Here is a tiny trained network, its code and every weight. The questions are about switching its units off for an input and a target symbol, where a switched-off unit gives its printed mean instead of its output.

import numpy as np


def w(rows, s, z=0):
    codes = np.array(rows[::2]) - 128.0
    scale = np.full(codes.shape[1], s)
    scale[-1] = z or s
    return codes * scale


def f(y):
    return np.maximum(y, 0)


def softmax(a):
    e = np.exp(a - a.max(-1, keepdims=True))
    return e / e.sum(-1, keepdims=True)


def log_softmax(a):
    a = a - a.max(-1, keepdims=True)
    return a - np.log(np.exp(a).sum(-1, keepdims=True))


def net(x, mask):
    ids = ['ΞΠΦβεζσ'.index(c) for c in x.split()]
    T = len(ids)
    res = E[ids] + P[:T]
    r = res
    for j in range(3):
        rows = slice(2 * j, 2 * j + 2)
        q, k, v = (r @ M[0][rows].T for M in (Q, K, V))
        z = softmax(np.where(np.tri(T) > 0, q @ k.T / 2**0.5, -1e9)) @ v
        o = O[0][rows]
        res = res + np.where(mask[j], z, o[:, -1]) @ o[:, :-1]
    y = f(res @ A[0][:, :-1].T + A[0][:, -1])
    res = res + np.where(mask[3:7], y, B[0][:, -1]) @ B[0][:, :-1]
    return log_softmax(res[-1] @ U[:, :-1].T + U[:, -1])


Q, K, V, O, A, B = {}, {}, {}, {}, {}, {}
E = w([
[102,147,192,95,187,71,161],'Ξ',
[99,178,128,11,95,150,254],'Π',
[67,215,196,101,113,64,87],'Φ',
[143,254,156,168,104,156,173],'β',
[156,107,149,152,19,78,126],'ε',
[120,175,63,136,129,54,77],'ζ',
[242,95,150,201,194,141,166],'σ',
],0.016)
P = w([
[161,164,94,11,94,149,181],'0',
[145,198,110,73,117,102,206],'1',
[157,190,118,84,130,66,189],'2',
[161,180,126,138,123,52,149],'3',
[164,155,105,176,151,25,128],'4',
[173,132,113,202,163,22,115],'5',
[176,106,113,245,173,1,102],'6',
],0.0065)
Q[0] = w([
[132,128,124,153,162,164,50],'H1',
[193,108,129,167,41,67,137],'H1',
[95,40,110,132,89,205,90],'H2',
[199,139,80,152,131,63,166],'H2',
[139,97,127,99,215,250,88],'H3',
[90,177,254,109,121,51,149],'H3',
],0.0095)
K[0] = w([
[72,122,152,85,145,108,110],'H1',
[156,127,116,150,197,120,144],'H1',
[73,114,121,48,119,121,176],'H2',
[159,77,180,198,147,111,91],'H2',
[71,135,157,2,49,185,197],'H3',
[171,103,121,224,117,22,103],'H3',
],0.012)
V[0] = w([
[88,142,109,85,66,128,153],'H1',
[62,175,136,122,106,118,130],'H1',
[86,204,100,151,54,177,65],'H2',
[220,126,69,218,168,183,182],'H2',
[16,169,96,118,216,150,104],'H3',
[213,134,253,144,171,152,180],'H3',
],0.0074)
O[0] = w([
[107,79,93,227,89,154,135,157],'H1',
[96,35,96,119,70,144,172,151],'H1',
[71,245,89,217,254,49,175,111],'H2',
[155,200,60,64,94,200,49,189],'H2',
[23,83,85,31,125,64,109,2],'H3',
[171,93,70,160,225,220,109,172],'H3',
],0.0076,0.0066)
A[0] = w([
[27,112,90,87,253,42,130,189],'N1',
[127,109,117,205,99,42,78,57],'N2',
[224,83,174,96,52,117,179,9],'N3',
[199,142,89,46,80,177,94,196],'N4',
],0.0064,0.0012)
B[0] = w([
[98,69,97,123,246,104,80,177],'N1',
[9,206,54,130,77,235,146,200],'N2',
[17,188,132,108,150,254,155,235],'N3',
[77,85,210,87,54,12,23,254],'N4',
],0.0057,0.0075)
U = w([
[142,42,218,185,211,83,153,252],'Ξ',
[148,88,126,70,159,155,217,131],'Π',
[64,162,196,162,97,17,131,24],'Φ',
[177,175,187,219,144,134,165,179],'β',
[65,38,126,204,70,220,140,116],'ε',
[116,165,3,133,209,160,103,169],'ζ',
[130,146,175,119,140,149,57,96],'σ',
],0.0055,0.0032)

Each question gives the input, a string of symbols that net reads in full, and the target symbol t.
The units are the heads (2 rows each of Q, K, V and O) and the neurons (one row each of A and B). Each row of codes is followed by its name. A weight is (code - 128) times the scale printed after its matrix; where a second scale follows, it is the last column's (O, A, B and U).
mask holds one flag per unit, heads first, then neurons. A switched-off unit (its flag False) gives its mean, the last column of its rows in O or B, instead of its output. The means were averaged over made-up inputs and are rounded, as every weight is.
A unit's drop is (log p(t) with every unit on - log p(t) with that unit switched off) / (log p(t) with every unit on - log p(t) with every unit switched off).
most important unit: the unit with the biggest drop
top k neurons: the k neurons with the biggest drops, biggest first
which heads matter: for each layer, one digit per head in row order, 1 if its drop is at least 0.15 and else 0, layers parted by /
drop when u is switched off: that unit's drop, to one decimal
input ε Π ε Ξ Ξ σ, target σ: which heads matter -> 010
input β σ Ξ Ξ ζ ε ε, target Φ: which heads matter -> 101
input Ξ Π Ξ β, target ζ: most important unit -> H3
input Ξ Ξ Φ Φ, target Ξ: top 3 neurons -> N1, N4, N3
input Π Ξ Π, target ε: which heads matter -> 110
input Ξ ζ σ Ξ Π β, target σ: which heads matter -> 010
input ε Π Φ ε ε Φ, target β: which heads matter -> 001
input ε β Φ Π Φ Π, target Ξ: top 3 neurons -> N1, N2, N3
input σ ε ζ β Ξ σ Π, target σ: drop when H2 is switched off -> 0.9
input Ξ Π Φ, target Ξ: drop when N4 is switched off -> 0.1
input Φ β Φ Π Φ β Φ, target ζ: drop when H1 is switched off -> 0.0
input ζ Ξ β σ Ξ, target σ: drop when H2 is switched off -> 1.4
